(in the rows, 128 means zero)
Each row is followed by its class. Each block has new classes.
[ 72 126 148 113 147 148 133 174 140 127 144 123  96 160 144 153 119 152
 103 151 117  79  98] => <16>
[ 76 135 133 117 145 138 115 136 127 134 143 117  92 158 129 135 115 136
 106 157 126  88 127] => <16>
[  4 152 137 116 132 156 130 138 127 129 162 103  82 172 143 155 107 152
  92 171 119  60  92] => <19>
[ 64 131 129 116 134 129 121 151 127 126 144 130  98 133 134 142 125 166
 118 136 111 118 114] => <19>
[ 60 150 156 123 153 146 134 172 136 126 143 116 104 171 138 145  98 154
 108 171 128  49 108] => <19>
[ 77 144 131 119 140 142 124 156 124 131 145 118 109 148 132 140 123 137
 108 147 130  96 113] => <16>
[ 66 143 120 124 138 137 145 156 115 130 157 118 105 141 143 157 112 149
 108 157 133 104 108] => <19>
[ 38 188 114 149 146 132 119 166 109 138 148 116 138 163 144 142  86 149
 108 198 149  66 116] => <19>
[ 47 169 134 128 143 154 127 177 130 133 143 114 108 150 141 138 117 131
 118 165 136  69 109] => <19>
[ 61 140 125 120 141 133 126 158 117 127 152 118  97 162 130 156 102 158
 103 168 133  87 105] => <19>
[ 64 163 131 131 139 143 128 156 133 128 149 121 106 158 143 147 109 149
 102 170 135  72 116] => <19>
[ 81 119 131 107 131 150 134 148 132 126 145 119  96 153 144 148 127 134
 103 120 113 101 108] => <19>
[ 61 160 149 132 153 139 129 166 133 134 152 118 116 177 130 136  99 148
 122 179 144  47 118] => <19>
[ 60 144 119 124 131 145 125 176 136 132 142 133  88 133 145 146 146 152
 130 145 114 113 114] => <19>
[ 48 159  96 132 132 133 114 145 104 134 150 123 121 141 132 151 109 148
 107 178 138 102 124] => <19>
[ 43 158 118 125 142 171 122 163 119 145 149 115 104 155 137 142 126 143
 104 157 122  83 114] => <19>
[ 67 176 121 148 136 122 113 153 107 137 145 128 144 165 123 145  80 140
 118 190 151  85 124] => <19>
[  7 193 134 131 155 153 130 196 137 136 154 116 105 155 134 150  85 169
  91 187 130  44 106] => <19>
[ 45 158  91 118 130 143 102 129 107 138 151 121 110 117 142 136 140 123
 111 141 127 133 120] => <19>
[ 55 142 156 120 148 134 142 157 123 118 152 119 109 168 137 159  88 158
 104 167 130  71 101] => <19>
[ 61 144 155 123 144 149 137 160 137 128 153 108 113 159 138 143 111 136
 108 153 127  72  96] => <16>
[ 63 151 147 135 144 147 136 174 140 127 140 122 104 145 142 138 115 144
 119 150 122  77 103] => <19>
[ 46 175 135 124 143 138 132 167 130 129 146 120 113 139 137 150 105 146
 112 151 127  84 111] => <16>
[ 39 169 155 128 157 147 133 190 139 138 148 115 105 187 135 142  85 163
 106 192 133  25 119] => <19>
[ 74 136 154 117 141 154 132 167 133 121 142 110 106 150 145 133 127 136
 115 138 124  79  99] => <19>
[ 59 142 138 121 140 157 136 159 127 130 146 113 106 160 143 143 114 137
 106 155 132  82 106] => <19>
[ 52 160 121 122 140 160 129 181 132 136 145 114 101 129 150 122 153 140
 119 142 122 101 109] => <19>
[ 60 173 140 131 144 149 130 179 139 140 144 120 112 146 141 132 107 147
 112 157 132  68 116] => <16>
[ 39 188 129 135 150 148 136 189 149 139 152 128 113 148 144 146  96 159
 112 175 129  62 114] => <19>

Each row is followed by its class.
[132 126 133 117 128 133 123 122 132 130 124 126 133 139 136 129 126 146
 135 123 139 132 129] => Q
[131 152  96 125 141 151 120 140 123 138 127 127 145 127  90 145 119 153
 145 121  94 108 127] => T
[114 104 119 118 130 128 135 105 132 118 132 128 120 135 116 119 134 121
 131 124 125 118 124] => H
[119 154 115 129 138 147 131 129 131 133 134 125 153 135  89 150 119 137
 153 140  94 117 128] => T
[127 100 131 103 122 139 127 107 133 127 131 126 125 143 140 126 132 152
 139 126 137 122 128] => K
[133 108 124 103 135 134 131 114 138 118 126 128 122 143 127 113 130 145
 137 113 143 117 126] => H
[117 112 131 122 125 125 129 138 133 126 133 128 132 130 127 134 123 120
 127 138 133 124 130] => Q
[128 157 103 133 138 150 123 139 124 138 131 127 149 127  91 148 125 140
 145 130  94 115 127] => T
[132 114 109 122 127 114 129 119 139 122 119 125 122 134 122 131 123 133
 119 124 123 141 130] => S
[132 122 132 125 131 142 121 145 136 121 129 129 129 133 139 114 144 146
 106 128 132 144 131] => S
[120 118 144 115 126 144 130 118 126 131 137 129 131 135 127 125 125 144
 138 129 125 106 122] => H
[131 103 122 102 131 133 120 140 139 126 130 127 138 139 129 129 130 145
 127 125 134 126 131] => S
[125 153 102 133 138 146 123 141 121 139 137 129 152 123  88 147 123 130
 147 135  91 112 126] => T
[134 132 106 114 143 139 126 124 140 119 125 128 120 139 111 123 125 140
 137 119 122 118 128] => K
[133 130 114 120 137 140 128 124 140 118 124 128 127 137 116 122 128 141
 133 119 122 124 129] => K
